Below are the code and all the weights of a small trained network. Each question names an input and a class and asks about switching units off, where a switched-off unit gives its printed mean instead of its output.

import numpy as np


def w(rows, s, z=0):
    codes = np.array(rows[::2]) - 128.0
    scale = np.full(codes.shape[1], s)
    scale[-1] = z or s
    return codes * scale


def f(y):
    return np.maximum(y, 0)


def log_softmax(a):
    a = a - a.max(-1, keepdims=True)
    return a - np.log(np.exp(a).sum(-1, keepdims=True))


def net(x, mask):
    res = np.array(x, float).reshape(1, 5) / 4 @ E
    y = f(res @ A[0][:, :-1].T + A[0][:, -1])
    res = res + np.where(mask, y, B[0][:, -1]) @ B[0][:, :-1]
    return log_softmax(res[-1] @ U[:, :-1].T + U[:, -1])


A, B = {}, {}
E = w([
[106,210,90,108,93,50],'x0',
[150,80,123,29,129,144],'x1',
[96,182,153,74,149,187],'x2',
[172,101,108,133,92,124],'x3',
[213,105,246,162,55,82],'x4',
],0.014)
A[0] = w([
[71,90,158,150,169,164,156],'n1',
[115,119,106,179,71,72,138],'n2',
[226,127,162,126,72,48,254],'n3',
[7,134,128,101,169,186,192],'n4',
[151,110,26,62,95,147,185],'n5',
[133,40,180,231,111,178,209],'n6',
[89,181,87,75,142,115,131],'n7',
],0.015,0.006)
B[0] = w([
[160,169,77,69,175,130,170],'n1',
[83,117,20,221,130,17,186],'n2',
[96,102,221,188,80,103,251],'n3',
[127,222,129,67,123,189,221],'n4',
[58,39,95,141,103,190,211],'n5',
[252,131,93,47,137,44,221],'n6',
[66,137,121,104,207,191,195],'n7',
],0.012,0.024)
U = w([
[190,92,95,39,185,102,50],'0',
[127,121,73,253,148,38,3],'1',
[95,44,88,136,112,176,137],'2',
[37,214,136,68,164,169,155],'3',
[153,120,244,134,56,111,127],'4',
],0.013,0.0053)

Each question gives the input, the list of numbers given to net, and the class t.
The units are the neurons (one row each of A and B). Each row of codes is followed by its name. A weight is (code - 128) times the scale printed after its matrix; where a second scale follows, it is the last column's (A, B and U).
mask holds one flag per neuron, in row order. A switched-off neuron (its flag False) gives its mean, the last column of its row in B, instead of its output. The means were averaged over made-up inputs and are rounded, as every weight is.
A unit's drop is (log p(t) with every unit on - log p(t) with that unit switched off) / (log p(t) with every unit on - log p(t) with every unit switched off).
The circuit of an input: a set's keep is (log p(t) with only the set's units on - log p(t) with every unit switched off) / (log p(t) with every unit on - log p(t) with every unit switched off). Starting from all 7 units, units are removed one at a time, each time the one whose removal leaves the highest keep (on an exact tie, the one counted first), for as long as the keep stays at least 0.8.
circuit, biggest first: the units of the circuit, biggest drop first
k most important neurons: the k neurons with the biggest drops, biggest first
drop of u: that unit's drop, to one decimal
input [-3,6,1,8,4], class 4: most important neuron : (n3)
input [4,-2,5,-3,4], class 4: circuit, biggest first : (n4 n2)
input [-2,-8,-7,-7,-5], class 0: 2 most important neurons : (n3 n1)
input [0,6,-8,-2,3], class 4: 3 most important neurons : (n3 n1 n7)
input [-8,6,-7,-7,-7], class 3: 3 most important neurons : (n4 n5 n2)
input [3,-6,3,7,-2], class 1: 2 most important neurons : (n4 n2)
input [6,-7,2,1,-1], class 1: 2 most important neurons : (n2 n4)
input [-8,2,-7,1,-6], class 0: drop of n4 : 0.0
input [7,-3,3,-7,5], class 1: drop of n2 : 0.3
input [4,-5,1,-7,8], class 1: drop of n2 : 2.5
input [5,-5,2,4,7], class 1: drop of n2 : 4.1
